Here is a tiny trained network, its code and every weight. The questions are about switching its units off for an input and a target symbol, where a switched-off unit gives its printed mean instead of its output.

import numpy as np


def w(rows, s, z=0):
    codes = np.array(rows[::2]) - 128.0
    scale = np.full(codes.shape[1], s)
    scale[-1] = z or s
    return codes * scale


def f(y):
    return np.maximum(y, 0)


def softmax(a):
    e = np.exp(a - a.max(-1, keepdims=True))
    return e / e.sum(-1, keepdims=True)


def log_softmax(a):
    a = a - a.max(-1, keepdims=True)
    return a - np.log(np.exp(a).sum(-1, keepdims=True))


def net(x, mask):
    ids = ['ΓΔΣΨαεηθμξπφ'.index(c) for c in x.split()]
    T = len(ids)
    res = E[ids] + P[:T]
    u = 0
    for l in range(2):
        r = res
        for j in range(2):
            rows = slice(4 * j, 4 * j + 4)
            q, k, v = (r @ M[l][rows].T for M in (Q, K, V))
            z = softmax(np.where(np.tri(T) > 0, q @ k.T / 4**0.5, -1e9)) @ v
            o = O[l][rows]
            res = res + np.where(mask[u + j], z, o[:, -1]) @ o[:, :-1]
        u += 2
        y = f(res @ A[l][:, :-1].T + A[l][:, -1])
        res = res + np.where(mask[u : u + 4], y, B[l][:, -1]) @ B[l][:, :-1]
        u += 4
    return log_softmax(res[-1] @ U[:, :-1].T + U[:, -1])


Q, K, V, O, A, B = {}, {}, {}, {}, {}, {}
E = w([
[195,64,92,94,133,154,68],'Γ',
[164,74,51,130,122,133,50],'Δ',
[184,146,151,85,159,134,28],'Σ',
[179,124,36,142,111,153,91],'Ψ',
[101,74,132,119,90,158,233],'α',
[151,149,78,127,131,188,16],'ε',
[240,48,118,97,148,51,216],'η',
[37,176,57,56,154,149,98],'θ',
[128,114,146,121,215,8,97],'μ',
[12,76,122,29,34,196,53],'ξ',
[172,198,218,152,148,197,209],'π',
[202,140,86,94,140,160,96],'φ',
],0.012)
P = w([
[135,84,78,128,249,172,158],'0',
[111,150,119,112,131,150,193],'1',
[121,145,136,125,133,128,159],'2',
[126,141,140,136,130,108,135],'3',
[134,137,146,152,129,90,115],'4',
[141,136,144,161,124,70,96],'5',
[146,136,128,170,118,47,83],'6',
],0.011)
Q[0] = w([
[251,68,94,155,166,169,140],'0.h1',
[59,118,183,160,139,67,170],'0.h1',
[137,53,164,127,5,103,188],'0.h1',
[126,134,165,171,40,205,78],'0.h1',
[153,42,113,152,90,135,166],'0.h2',
[185,150,137,147,85,191,92],'0.h2',
[127,91,60,100,155,136,108],'0.h2',
[83,154,132,144,89,113,160],'0.h2',
],0.017)
K[0] = w([
[217,88,110,116,193,157,153],'0.h1',
[101,163,202,122,83,85,148],'0.h1',
[165,70,120,155,7,132,170],'0.h1',
[143,100,150,192,102,208,87],'0.h1',
[159,68,131,173,117,163,147],'0.h2',
[186,144,125,153,61,145,111],'0.h2',
[126,68,125,120,141,139,113],'0.h2',
[91,115,152,112,145,161,130],'0.h2',
],0.017)
V[0] = w([
[167,110,152,179,148,227,105],'0.h1',
[76,123,1,223,120,146,200],'0.h1',
[148,184,134,95,89,187,195],'0.h1',
[99,136,185,87,238,143,120],'0.h1',
[103,116,152,90,63,129,98],'0.h2',
[108,152,133,118,158,141,88],'0.h2',
[136,107,163,158,219,139,124],'0.h2',
[156,182,44,173,155,126,165],'0.h2',
],0.0099)
O[0] = w([
[232,109,60,137,109,98,85,184],'0.h1',
[103,114,207,171,255,71,33,107],'0.h1',
[168,177,212,146,46,131,41,158],'0.h1',
[138,98,46,47,108,38,170,253],'0.h1',
[124,49,50,171,150,96,143,142],'0.h2',
[146,108,105,130,106,195,131,176],'0.h2',
[165,227,151,103,55,189,127,163],'0.h2',
[110,141,251,65,179,153,98,80],'0.h2',
],0.0058,0.0028)
A[0] = w([
[209,52,63,170,180,59,87,7],'0.n1',
[54,113,95,77,116,154,128,29],'0.n2',
[205,49,42,174,125,72,92,154],'0.n3',
[130,138,158,202,194,254,249,70],'0.n4',
],0.014,0.0015)
B[0] = w([
[161,90,83,195,106,232,252,232],'0.n1',
[210,39,170,129,178,72,173,230],'0.n2',
[68,189,217,12,147,70,32,250],'0.n3',
[124,37,53,88,236,49,219,167],'0.n4',
],0.011)
Q[1] = w([
[157,100,87,155,82,99,112],'1.h1',
[171,104,122,95,179,252,177],'1.h1',
[121,64,34,86,140,190,63],'1.h1',
[126,89,91,91,121,202,61],'1.h1',
[231,108,77,137,76,186,155],'1.h2',
[155,125,163,202,43,48,167],'1.h2',
[132,37,98,168,133,94,82],'1.h2',
[104,174,127,169,78,110,162],'1.h2',
],0.016)
K[1] = w([
[170,85,143,182,63,148,151],'1.h1',
[190,139,58,89,222,172,132],'1.h1',
[176,16,56,61,128,150,105],'1.h1',
[182,50,110,90,190,150,31],'1.h1',
[251,127,192,138,98,163,163],'1.h2',
[124,197,208,202,46,58,201],'1.h2',
[63,88,205,135,79,150,117],'1.h2',
[108,202,99,146,82,159,198],'1.h2',
],0.014)
V[1] = w([
[199,156,67,110,200,96,2],'1.h1',
[225,97,111,188,92,155,113],'1.h1',
[123,190,110,117,140,144,191],'1.h1',
[165,159,163,84,92,110,138],'1.h1',
[165,144,154,77,58,163,171],'1.h2',
[124,193,102,78,105,23,85],'1.h2',
[131,135,109,172,154,169,108],'1.h2',
[207,162,137,160,174,90,176],'1.h2',
],0.015)
O[1] = w([
[56,161,166,30,49,106,224,98],'1.h1',
[132,124,86,96,60,14,66,80],'1.h1',
[158,62,138,66,157,153,123,138],'1.h1',
[55,74,116,126,125,161,105,172],'1.h1',
[7,109,117,109,134,147,85,176],'1.h2',
[185,46,162,89,52,108,62,35],'1.h2',
[158,180,70,101,151,46,118,4],'1.h2',
[109,118,110,254,99,44,129,216],'1.h2',
],0.0094,0.014)
A[1] = w([
[215,249,119,68,116,164,145,3],'1.n1',
[139,137,96,133,184,135,175,35],'1.n2',
[162,199,48,95,32,153,200,11],'1.n3',
[110,132,90,54,140,161,174,76],'1.n4',
],0.015,0.0015)
B[1] = w([
[197,150,86,107,48,134,197,148],'1.n1',
[90,119,117,91,75,104,118,251],'1.n2',
[130,208,248,141,193,82,129,145],'1.n3',
[172,104,96,155,151,135,80,227],'1.n4',
],0.015,0.021)
U = w([
[73,133,179,68,61,136,79,117],'Γ',
[135,127,86,106,107,147,123,88],'Δ',
[119,49,117,60,235,113,232,192],'Σ',
[101,180,128,152,124,212,122,226],'Ψ',
[181,131,126,106,166,131,116,205],'α',
[184,97,139,136,72,100,26,182],'ε',
[112,143,124,100,129,118,131,100],'η',
[164,115,130,140,99,160,156,2],'θ',
[130,131,91,116,180,140,82,66],'μ',
[97,144,140,101,182,106,90,63],'ξ',
[162,122,94,255,168,122,140,170],'π',
[132,129,161,127,164,136,143,12],'φ',
],0.0056,0.003)

Each question gives the input, a string of symbols that net reads in full, and the target symbol t.
The units are the heads (4 rows each of Q, K, V and O) and the neurons (one row each of A and B). Each row of codes is followed by its name. A weight is (code - 128) times the scale printed after its matrix; where a second scale follows, it is the last column's (O, A, B and U).
mask holds one flag per unit, layer by layer, with each layer's heads first. A switched-off unit (its flag False) gives its mean, the last column of its rows in O or B, instead of its output. The means were averaged over made-up inputs and are rounded, as every weight is.
A unit's drop is (log p(t) with every unit on - log p(t) with that unit switched off) / (log p(t) with every unit on - log p(t) with every unit switched off).
The circuit of an input: a set's keep is (log p(t) with only the set's units on - log p(t) with every unit switched off) / (log p(t) with every unit on - log p(t) with every unit switched off). Starting from all 12 units, units are removed one at a time, each time the one whose removal leaves the highest keep (on an exact tie, the one counted first), for as long as the keep stays at least 0.8.
circuit, biggest first: the units of the circuit, biggest drop first
unit that matters most: the unit with the biggest drop
top k neurons: the k neurons with the biggest drops, biggest first
top k neurons in layer l: the k neurons of layer l with the biggest drops, biggest first
which heads matter: for each layer, one digit per head in row order, 1 if its drop is at least 0.15 and else 0, layers parted by /
input π Δ η η μ ε, target Γ: unit that matters most	0.h1
input Δ η μ Δ, target Δ: top 2 neurons	[0.n1; 0.n2]
input ξ Γ π ξ π ξ, target ε: which heads matter	11 / 11
input ξ ε ξ ξ ξ Γ ε, target Ψ: top 3 neurons	[0.n1; 0.n2; 0.n3]
input π α φ, target Γ: top 3 neurons in layer 0	[0.n3; 0.n2; 0.n4]
input π ξ π Γ ε φ, target Γ: circuit, biggest first	[0.n3; 1.h1]
input Δ π ξ φ, target Δ: top 3 neurons in layer 1	[1.n2; 1.n1; 1.n4]
input θ ξ ξ ε, target φ: top 3 neurons	[0.n1; 1.n3; 0.n2]
input Γ ε π ε Δ φ, target μ: top 3 neurons in layer 0	[0.n1; 0.n3; 0.n2]
input ξ ξ ξ ε ξ, target Γ: circuit, biggest first	[0.h2; 1.h2; 0.n3]
input ξ ξ ξ ξ ε ξ, target Γ: circuit, biggest first	[0.n3; 0.h2]
input θ α Γ, target φ: top 3 neurons in layer 0	[0.n1; 0.n2; 0.n3]
input Δ π π ξ Γ Γ, target Δ: top 2 neurons in layer 0	[0.n3; 0.n1]
input ξ π Γ α Σ, target Ψ: which heads matter	11 / 10
input Ψ ξ ε ε, target η: unit that matters most	0.n1
input η ξ Γ, target π: circuit, biggest first	[0.n3; 1.h2; 0.h2]
input ε ξ μ Δ, target α: top 4 neurons	[0.n3; 0.n1; 1.n4; 0.n2]
input π ξ π Σ Ψ Δ, target Γ: top 2 neurons in layer 0	[0.n3; 0.n4]
input π ξ Σ, target Γ: top 2 neurons in layer 0	[0.n4; 0.n3]
input ε ξ φ ξ ξ φ, target α: top 3 neurons	[0.n3; 0.n1; 1.n4]
input ε π ε, target α: top neuron	[0.n2]
